(in the rows, 128 means zero)
Here are made-up nodes, facts about them, and rows of numbers that follow some of those facts. Name the node behind each unnamed row.

There are 3 kinds of fact about the nodes: Θ, β, η.
banimin (Θ 529) (η 125)
bebestan (Θ 824) (β vebradem) (η 536)
bena (Θ 529) (β trimuk) (η 901)
beri (Θ 679) (η 276)
bigin (Θ 824) (η 536)
bilil (Θ 679) (η 536)
bistiklur (Θ 824) (η 630)
bodru (Θ 624) (β plubru) (η 536)
bragonel (Θ 824) (η 901)
brakagas (Θ 679) (η 536)
braklos (η 630)
brotrul (Θ 824) (η 901)
bruvik (Θ 824) (β bistiklur) (η 462)
buklu (Θ 679) (η 901)
diflovor (Θ 679) (η 462)
dinek (Θ 824) (β drutrudrok) (η 901)
doflu (Θ 679) (β lotras, bistiklur) (η 462)
dremu (Θ 624) (β vabam) (η 901)
droplu (Θ 624) (β tretiduk, piru) (η 276)
drutrok (Θ 529) (β dremu, vabam) (η 901)
drutrudrok (Θ 955) (β zasku, lini) (η 125)
duval (Θ 529) (β peflos, treplir) (η 462)
fenik (Θ 679) (η 536)
feskel (Θ 824) (η 630)
figok (Θ 955) (β griskibol) (η 630)
fivodo (Θ 529) (η 125)
flalak (η 276)
flatrer (Θ 824) (β gobol) (η 125)
fleskim (Θ 529) (β gulabak) (η 462)
fligrage (Θ 529) (η 536)
flola (Θ 196) (η 276)
fozuris (Θ 679) (β nogre) (η 536)
gakavo (Θ 529) (β fenik) (η 462)
giflis (η 901)
gifo (Θ 824) (η 901)
ginu (Θ 529) (β tridem, kliplol) (η 536)
gobol (Θ 349) (η 901)
gobrar (Θ 955) (β trotrori) (η 536)
griskibol (Θ 529) (β figok) (η 125)
groflom (Θ 679) (β metram) (η 536)
grorin (Θ 679) (η 276)
groskim (Θ 529) (β brotrul) (η 125)
gulabak (Θ 955) (η 462)
kidral (Θ 679) (β takli) (η 125)
kistulok (Θ 955) (η 536)
klagi (Θ 529) (β sepu) (η 536)
klaka (Θ 955) (η 276)
klegrir (η 536)
klemu (Θ 955) (η 630)
kliplol (Θ 955) (β ginu) (η 462)
kloda (Θ 529) (β trubim) (η 901)
klola (Θ 349) (η 630)
klurak (Θ 679) (η 630)
kofle (Θ 824) (β groskim) (η 901)
lege (η 125)
lemun (Θ 679) (η 630)
lini (Θ 824) (β dinek) (η 536)
lotras (Θ 679) (η 536)
ludar (Θ 679) (β grorin) (η 901)
mebrus (Θ 624) (β ninun) (η 901)
meplado (Θ 196) (η 536)
metram (Θ 624) (η 536)
nagro (Θ 349) (η 462)
natras (Θ 529) (β bilil, stiklol) (η 901)
neno (Θ 824) (β vebradem) (η 536)
ninun (Θ 529) (β mebrus) (η 901)
nogre (Θ 196) (η 901)
paflur (Θ 624) (η 536)
papluflok (Θ 824) (β brakagas) (η 536)
paskel (Θ 679) (β ludar, pozel) (η 536)
peflos (Θ 679) (β treplir) (η 125)
pegrigon (Θ 529) (η 630)
peklege (Θ 679) (β bruvik) (η 536)
petrul (Θ 624) (β drutrok) (η 462)
piru (Θ 824) (η 536)
plavus (Θ 824) (β neno) (η 536)
pleskik (Θ 529) (η 901)
plilol (Θ 196) (η 462)
plubru (Θ 624) (η 536)
poklis (Θ 624) (η 901)
ponak (Θ 679) (η 125)
povem (Θ 529) (η 276)
pozel (Θ 196) (β klola) (η 901)
rilufe (Θ 196) (β gobrar) (η 536)
roklan (Θ 196) (β paflur) (η 462)
sadrik (Θ 955) (η 462)
sasen (Θ 529) (β vozes) (η 462)
sepu (Θ 529) (η 630)
siku (Θ 196) (β gifo) (η 536)
skagrotok (Θ 349) (β fivodo) (η 536)
stiklol (Θ 955) (β sepu) (η 630)
stofar (Θ 349) (η 536)
stokefi (Θ 679) (β trimuk) (η 901)
studromem (Θ 349) (η 630)
tabir (Θ 349) (η 901)
takli (Θ 824) (β kidral) (η 901)
tepos (Θ 624) (η 536)
tokas (Θ 196) (η 901)
traskudros (Θ 679) (η 536)
treplir (Θ 824) (η 536)
tresemol (Θ 624) (β trubim) (η 901)
tretiduk (Θ 624) (β vemo, droplu) (η 536)
tridem (Θ 529) (β kliplol, zoploplu) (η 462)
trifur (η 462)
trimuk (Θ 679) (η 462)
trotrori (Θ 679) (η 276)
trubim (Θ 529) (β tresemol) (η 901)
vabam (Θ 349) (η 276)
vadrak (Θ 624) (β roklan) (η 276)
vatro (Θ 624) (β gifo, mebrus) (η 536)
vebradem (Θ 824) (β bebestan) (η 462)
vemo (Θ 624) (η 125)
vesol (Θ 679) (β lemun) (η 901)
vozes (Θ 529) (β sasen) (η 901)
vurek (Θ 349) (β studromem) (η 536)
zapan (Θ 624) (η 630)
zasku (Θ 529) (η 276)
zopezos (Θ 824) (η 125)
zoploplu (Θ 679) (η 901)

Known rows:
griskibol: [128 109 153 129  86 141 152 114  97 153  98 114 132 123  99 121 114 156
 127  82 128  84  75 101 127 100 102 115 167 117]
groskim: [124 106 154 127  90 142 143 115  90 150  99 116 130 118 101 121 113 151
 130  83 126  80  76  96 130 108 104 117 166 121]
flalak: [115  96 150 150 135 163 129  94  72 141  83 106 149 103 110 129 105 102
 135 102 117  51  83 102 128 137 131 163 158 106]
flola: [113 100 151 146 138 159 130  82  62 152  76 107 151 102 106 121  98 117
 131 114 118  48  83  96 130 137 129 158 151  91]
vebradem: [107  98 181 102  67 103  58 116  28 166  73 128 117 124 100  51 124 170
  64 112 103 136  68  72 140 147 151 150 216 182]
fligrage: [108 107 147 149 137 183 119  91  78 119  90 112 163 114 125 111 108 120
 143  97 124  41  87  92 125 136 127 157 154 109]
metram: [103 105 135 156 136 179 130  81  71 151  80 116 158 109 112 104 115 133
 143 119 126  44  94  98 133 157 135 169 168 102]
groflom: [115 115 143 134  95 168 131 108  96 126 103 131 143 123 117 116 123 166
 148  77 131  78  88  99 127 117 113 120 181 134]
traskudros: [107 116 144 152 130 188 115  89  82 112  97 117 159 112 128 125 117 116
 154  92 124  43  90  96 122 132 127 167 169 121]
lini: [113 102 134 134  94 155 152 102  87 158  91 131 144 131 101  88 120 188
 129 102 137  80  88 103 136 120 112 114 170 108]
klagi: [117 106 145 131 100 162 137 109  95 133  96 126 146 127 112 101 115 173
 136  81 133  77  84  98 128 118 113 108 165 122]
stiklol: [130  86 139 130  94 128 155  93  78 167  85 129 131 127  98 111  95 164
 125  96 131  88  82 103 130 118 114 117 163 112]
zapan: [118  94 135 155 131 152 134  70  61 164  80 115 145 106 110 132  95 112
 141 118 121  56  91 101 127 148 136 175 168 105]
buklu: [121 106 149 150 124 163 119  82  69 124  95 115 145 103 119 154 103  91
 150  91 116  55  86 104 119 118 127 169 169 120]
pleskik: [122  96 151 147 131 157 123  83  66 130  88 110 148 106 116 141  94  96
 139  97 117  52  82 100 122 122 128 159 153 108]
vesol: [130 105 147 132  89 144 135 101  84 137 101 129 129 115 107 147 110 142
 145  76 124  91  84 108 124 103 113 122 180 132]
poklis: [117  94 140 154 131 156 133  74  58 161  78 115 143 101 103 135 101 110
 139 118 118  58  91 107 130 143 135 172 168 101]
gifo: [119  95 141 153 127 152 137  72  59 153  79 112 151 112 106 127 100 107
 131 119 121  53  85 107 127 123 130 170 159  94]

Which node is each row?
No name comes twice in this set of rows, the named rows included.
[104  99 141 150 138 175 128  84  69 139  80 117 162 116 116  92 106 128
 135 114 126  39  88  95 133 146 130 163 152  97] : kistulok
[113  97 139 131 101 155 148 105  85 154  87 131 144 129 102  83 113 183
 128  97 135  76  86 100 137 129 114 114 163 110] : gobrar
[122  99 148 130  90 136 159 109  85 172  88 118 130 123  91 104 111 163
 121  98 130  80  78 102 136 115 105 123 164 107] : drutrudrok
[129  94 147 127 101 132 149  95  74 168  81 123 130 116  94 119  96 167
 126  98 126  90  81 104 131 118 116 108 161 105] : pozel
[122 120 133 146  94 156 165  90 101 168  76 118 151 139  97  95 129 192
 128 108 141  84  85 116 125 120 120 127 186 103] : vatro
[115 105 147 150 125 170 121  88  67 122 107 117 136  96 122 157  93  94
 148  85 114  56  96 102 123 123 127 170 160 118] : zoploplu
[123  90 143 152 135 154 130  82  71 144  83 109 148 109 116 134  91 101
 139 101 120  55  84  99 122 140 134 164 156 111] : braklos
[110  99 136 134 101 158 143 102  81 154  91 132 145 126 103  88 117 180
 131 103 134  75  88  99 138 128 115 120 169 112] : papluflok
[125  89 140 131  93 132 150  95  70 167  89 130 129 120  93 118 105 159
 127 101 127  90  85 108 135 113 114 118 168 111] : kofle
[117 109 142 133 105 156 148  99  89 157  80 122 149 128 103  89 112 189
 127 101 135  78  83  99 131 127 117 109 163 102] : siku
[124 115 151 131  83 148 141 113  95 145 106 120 127 116 104 137 122 147
 141  77 126  83  80 100 127 104 103 127 182 131] : peflos
[129  99 137 138  93 134 161  92  80 178  83 126 128 119  89 127 110 166
 131 101 131  96  87 116 131 119 118 123 180 109] : dremu
[117  99 140 135  94 141 152 102  79 175  85 126 127 112  88 118 117 167
 131 101 128  90  86 109 138 128 117 124 181 112] : vadrak
[127 119 150 132  79 147 149 112 100 147 106 118 128 120 103 136 123 152
 139  77 128  86  79 104 125  97 101 125 183 128] : kidral
[120 101 140 135  93 140 155 101  81 176  86 125 127 114  87 118 117 169
 130 101 129  91  86 110 137 126 116 122 180 112] : droplu

Now the same nodes, written a new way:
Some nodes and their rows:
paskel: [134 148 115 123 126 116 133 123 132 122 148 127 138 119 123 134 122 131
 123 120 125 128 108 144 130 127 122 127 131 135 138]
pleskik: [127 108 142 132 112 153 128 135 122 124  98 127 118 131 139 130 139 128
 134 141 139 130 154 119 131 126 128 115 123 126 119]
vadrak: [126 140 123 130 144 113 125 131 103 135 120 137 126 130 127 128 132 127
 122 125 109 125 117 124 130 131 142 152 118 124 132]
treplir: [116 129 124 111 118 117 130 130 131 122 138 128 132 121 133 133 127 133
 129 138 146 128 127 129 123 129 125 127 134 130 129]
banimin: [109  89 129 130 125 138 126 132 148 131 135 139 118 116 131 140 127 119
 135 139 154 126 143 114 122 129 119 142 134 135 121]
brakagas: [138 150 116 112 111 116 133 126 126 121 151 126 141 123 127 131 129 135
 124 121 140 127 108 140 118 127 124 130 132 141 138]
tokas: [139 141 134 135 103 141 119 131 111 130 109 121 130 141 124 123 141 130
 132 118 127 127 131 125 133 123 153 150 101 126 130]
drutrok: [122 108 138 143 125 156 130 131 127 126  93 128 115 126 135 135 130 124
 133 141 123 131 154 122 144 125 128 112 125 117 119]
vebradem: [203 102 217 148 227  78 129 147 106 128  56 117 147 139 131 135  87 114
 114 106 120 114 139 127 164 142  79 141 112 149 109]
neno: [210 102 196 151 209  80 126 142 130 130  72 123 139 115 125 144  90 111
 115 117 144 118 136 134 171 139  84 156 112 148 116]
plilol: [ 86 138 131 118 119 136 121 133  93 126 130 123 140 154 126 121 130 131
 138 106 108 124 127 114 112 128 150 139 108 128 126]
sepu: [136  89 134 139 115 148 122 125 166 140 126 125 110 131 128 126 136 132
 137 129 159 127 147 117 118 124 116 129 145 142 115]
grorin: [150 141 118 114 112 109 137 127 126 130 138 134 141 133 134 130 137 138
 117 124 123 126 101 137 121 132 124 135 135 137 139]
takli: [139 134 128 136 128 130 133 124 133 125 104 123 124 125 130 131 128 135
 123 141 113 133 130 138 150 125 128 113 134 113 129]
groskim: [109  88 129 139 136 138 126 130 154 134 132 140 116 113 128 143 122 117
 133 138 143 127 144 117 132 129 118 138 134 131 121]
zasku: [112  93 135 125 122 138 131 136 127 132 113 142 122 128 142 138 134 124
 130 139 131 127 141 111 125 133 123 130 128 127 122]
stokefi: [162 155 125 129 112 125 135 123 127 123 121 120 136 132 128 126 136 139
 119 125 121 130 113 146 135 124 127 117 128 133 137]
sadrik: [ 97 125 134 110 121 131 133 132 111 121 131 124 139 146 137 122 128 134
 132 125 117 127 129 120 111 131 126 107 132 126 124]

Rows to name:
No name comes twice in this set of rows, the named rows included.
[105  88 124 145 144 139 127 126 156 134 129 142 113 108 124 146 116 114
 133 138 130 129 143 119 141 128 118 137 136 123 121] : griskibol
[161 109 128 134 109 131 124 120 173 141 140 121 121 134 123 120 136 137
 130 125 156 128 128 129 118 125 116 132 148 141 123] : klemu
[ 87 153 127 120 149 125 123 131  81 124 126 124 132 144 126 120 126 131
 132 115  97 124 126 120 116 127 144 125 120 123 127] : petrul
[152 138 122 136 125 124 114 122 139 141 137 119 117 136 116 114 141 137
 131 116 150 124 124 126 111 121 136 153 135 143 126] : zapan
[114 150 121 125 140 120 119 131 102 126 134 129 127 122 121 128 126 124
 131 123 129 125 125 127 124 125 143 147 115 129 131] : bodru
[157 108 127 142 121 132 125 117 178 143 136 122 119 130 120 123 130 135
 129 123 144 129 127 132 127 125 115 130 148 136 123] : stiklol
[141 121 144 129 154 108 129 132 135 125 118 128 132 117 128 138 112 125
 125 132 136 126 129 133 144 133 113 133 128 131 125] : plavus
[126 139 118 125 130 112 119 129 120 132 147 134 125 122 120 128 134 124
 129 126 146 123 119 123 114 126 140 166 125 137 132] : vemo
[110 152 123 111 128 121 137 125 108 120 141 121 145 145 131 123 126 139
 125 114 101 126 109 135 114 128 124 107 135 133 134] : doflu
[232  97 213 158 226  71 125 145 130 131  61 122 141 115 124 145  83 106
 113 113 147 116 139 135 178 140  76 162 108 153 113] : bebestan
[140 134 130 134 125 128 133 125 134 125 106 123 125 126 132 130 129 135
 123 142 117 132 130 136 148 126 128 114 132 116 129] : dinek
[125 125 127 128 114 126 122 132 116 138 124 136 133 138 126 129 135 126
 129 117 118 124 119 118 128 131 148 164 107 127 132] : flola
[ 96 101 133 131 134 145 126 133 131 125 123 135 120 117 132 141 120 118
 137 136 137 128 149 118 132 129 122 122 125 126 120] : klagi

Now the same nodes, written a new way:
Some rows with their names:
dinek: [ 97 122 150 184 118 136 121 178 118 142 135 107 115 123  82 132 121 147
 123 120 143 110 157 142 149 127 126  82 127 122 109 141 131]
ginu: [ 95 123 159 137 120 136 134 159 121 142 140 111 119 124  84 129 143 147
 121 120 129 105 181 142 150 136 156  83 128 135 116 119 131]
fleskim: [100 125 165 136 119 135 126 145 120 142 178  94 116 126  87 123 118 154
 119 120 134 107 166 141 143 126 236  80 127 112 146 125 129]
sasen: [ 99 127 152 138 119 135 123 151 123 142 166  92 117 125  81 123 116 150
 118 119 128 109 159 142 150 128 206  80 130 127 129 133 130]
gobrar: [ 97 124 158 139 125 134 126 144 122 141 133 111 120 125  83 121 127 146
 116 120 130 108 173 144 145 135 123  81 127 138 107 116 139]
sepu: [102 122 151 147 118 167 149 142 119 159 131  94 121 125  96 122 124 146
 178 146 125 106 155 142 205 129 140  79 134 140 108 115 128]
paskel: [ 96 137 167 136 148 137 121 146 118 142 129  95 113 158  86 122 188 150
 117 121 186 109 173 171 140 158 129  83 129 112 127 114 128]
klaka: [ 95 123 156 137 115 137 122 147 121 142 139 102 124 131  81 122 119 160
 117 121 135 107 160 147 139 132 155  83 128 133 116 116 135]
klegrir: [ 95 122 161 137 128 132 126 147 120 144 130 113 117 125  90 125 128 147
 118 120 130 105 166 140 149 135 127  82 127 137 111 120 136]
vadrak: [ 95 123 172 137 118 135 121 160 121 143 148  94 125 133  82 122 116 150
 121 119 138 108 174 143 138 189 186  81 126 111 166 115 128]
braklos: [ 95 124 155 147 117 134 128 146 121 142 150  93 113 123  88 121 122 146
 117 119 127 111 155 142 156 127 119  80 127 120 109 133 129]
flatrer: [100 123 167 152 117 135 127 166 122 142 132 108 113 124  95 136 129 147
 129 121 154 107 176 141 153 127 167  80 128 112 116 114 131]
tepos: [ 94 122 158 138 129 139 123 166 126 149 129  97 123 126  81 121 130 146
 118 120 128 107 178 142 151 190 125  79 128 120 127 118 138]
klurak: [ 94 123 164 173 119 152 121 152 123 146 142  94 114 130  82 122 120 146
 117 120 129 107 156 144 149 151 122  87 127 110 108 138 129]
trotrori: [ 95 123 153 140 117 141 124 175 130 147 130  96 124 139  81 120 124 148
 116 121 132 109 155 158 139 180 120  81 134 133 108 136 147]
zopezos: [101 122 153 151 115 136 124 177 121 142 129 108 113 124  88 136 134 144
 126 121 147 106 166 142 162 127 145  80 127 124 110 113 140]
groskim: [ 95 123 151 136 116 135 125 161 120 141 130 113 116 123  81 129 155 146
 123 121 139 114 176 141 167 127 143  79 127 127 125 115 136]
takli: [ 99 123 150 183 119 135 122 170 119 142 134 103 114 123  86 128 118 148
 123 119 145 108 156 141 147 126 129  82 127 114 112 130 130]

Name these rows:
No name comes twice in this set of rows, the named rows included.
[ 96 162 149 138 138 137 121 144 119 141 129  94 114 139 107 121 194 146
 117 123 157 115 156 144 165 133 120  83 127 169 111 135 130] : klola
[ 99 124 149 181 117 133 121 181 121 142 131 105 116 123  82 130 119 146
 123 120 137 108 156 142 153 128 124  81 129 136 109 141 138] : brotrul
[ 96 124 147 156 121 141 157 144 122 142 130 100 122 123 118 121 122 159
 192 134 122 107 178 141 169 128 215  81 127 114 169 117 130] : natras

Now the same nodes, written a new way:
Named rows:
vatro: [119 138 122 125 143 129 134 122 133 139  86 120 118 112 129 148 121 118
 124 134 137 174 107 134 118 131 114 117 143  96 123]
tabir: [115 134 136 122 133 106 147 147 115 114 131 115 120 130 109 127 124 147
 117 143 116 102 109 128 135 126 140 121 139 148  88]
figok: [143 126 121 129 137 161 147 117 143 136 115 122 128 121 141 129 120 113
 145 127 124 165 132 169 126 141 113 132 118 123 145]
pleskik: [102 132 128 132 121 115 135 134 108 115 134 131 123 128 133 105 131 136
 114 127 132 111 145 103 132 139 142 126 118 134 129]
brakagas: [131 114 115 136 114 121 102 126 128 121 112 120 125 126 121 145 135 141
 138 128 118 124 142 142 139 117 133 137 129 144 120]
pozel: [130 130 138 131 135 138 145 136 153 126 142 132 133 125 120 120 130 107
 120 131 153 115 119 109 115 137 132 121 117 112 129]
trotrori: [131 117 124 140 115 126 112 134 126 116 109 120 126 128 121 139 136 139
 132 126 115 118 137 138 138 122 134 138 129 143 117]
pegrigon: [109 131 115 129 111 110 121 121 113 136 130 133 113 128 131 116 132 134
 126 125 126 130 152 110 135 130 130 130 130 130 137]
mebrus: [101 144 126 143 160 137 178 137 140 125  70 102 119 103 130 137 119  98
 104 140 145 185 101 131 117 166 122 112 130  80 101]
doflu: [145 126 136 132 132 149 150 134 159 119 120 121 127 130 119 128 127 112
 135 134 129 123 122 147 124 133 121 133 119 127 114]
vebradem: [142 104 121 130 180 145 108 122 216 124 213 142 130 178 127  87 117 141
 160  67 128 128  90  62 135 114  94 122 120 111  92]
gobrar: [143 120 123 124 134 156 123 115 134 131 112 127 135 124 144 136 121 127
 146 122 122 157 129 165 126 127 116 131 119 127 148]
bebestan: [143  96 110 124 175 143  75 110 211 135 204 144 134 170 130 106 118 151
 168  63 130 145  88  68 135  99  93 120 127 109 107]
feskel: [130 127 114 138 122 108 117 121 108 145 166 128 138 134 139 123 135 126
 126 119 118 129 150 122 142 139 138 134 131 136 133]
roklan: [135 134 138 131 130 138 146 131 156 132 133 133 128 128 120 123 132 100
 122 131 147 121 123 110 117 136 123 127 122 107 123]
bruvik: [143 134 139 132 142 140 150 126 134 142 159 130 150 133 141 120 128 100
 123 124 131 134 123 127 125 148 126 128 121 113 129]
plubru: [115 134 119 123 122 101 109 126 104 128 111 128 114 126 123 137 127 148
 124 131 121 131 129 122 132 113 129 126 146 134 127]
drutrudrok: [139 121 128 127 137 162 132 120 134 128 106 124 139 123 146 137 121 123
 140 125 124 158 126 163 124 135 116 131 117 122 147]

Rows to name:
No name comes twice in this set of rows, the named rows included.
[113 135 124 125 123 104 115 130 102 123 109 127 116 128 124 136 127 148
 119 132 121 127 128 118 131 118 130 126 145 133 127] : vemo
[140 127 131 128 137 136 120 120 124 147 154 133 154 130 145 136 129 115
 127 119 131 142 122 126 126 135 128 126 127 115 143] : flatrer
[107 127 116 127 111 111 105 118 107 132 118 134 122 126 136 126 133 141
 125 122 127 133 146 109 134 122 132 129 130 127 139] : fligrage
[120 137 136 123 127 104 149 142 118 121 124 116 116 134 109 129 126 140
 119 143 110 108 114 128 137 124 131 126 145 144  82] : nagro
[118 132 134 123 125 108 130 138 111 127 109 116 120 127 113 144 128 146
 121 138 110 124 106 130 135 117 132 124 151 136  91] : vabam
[144 127 128 127 140 140 122 113 130 155 147 132 153 124 145 140 128 107
 131 120 135 157 119 134 123 136 124 124 127 107 144] : lini
[135 125 128 126 126 135 114 120 151 144 127 136 132 122 123 142 132 112
 132 126 149 139 121 115 116 121 123 124 129 106 139] : rilufe
[110 139 130 128 131 106 139 142 106 111 126 125 116 128 121 116 124 143
 113 136 125 108 128 117 130 130 138 123 135 140 118] : poklis
[118 131 128 140 115 110 129 134 129 122 135 129 123 133 119 118 139 120
 116 129 132 105 145  99 133 134 138 133 125 128 116] : plilol
[118 127 125 145 133 112 133 134 104 126 160 122 147 131 141 116 134 125
 112 122 124 119 141 117 140 152 149 129 120 134 123] : gifo
[121 128 125 117 123 102 117 130 114 132 117 118 119 127 112 148 127 151
 129 139 112 126 111 134 136 109 130 124 151 141  96] : stofar
[125 123 121 137 124 111 105 123  99 138 153 129 149 133 144 132 136 133
 121 118 118 129 141 117 140 134 141 133 130 133 137] : zopezos
[136 132 139 134 150 145 154 129 133 138 158 126 155 126 143 121 125 100
 118 126 140 138 117 130 121 155 134 122 115 111 135] : takli
[120 139 139 125 134 146 162 124 142 134 116 132 125 123 135 115 125 102
 120 131 142 143 122 118 116 145 118 123 120 101 132] : sasen

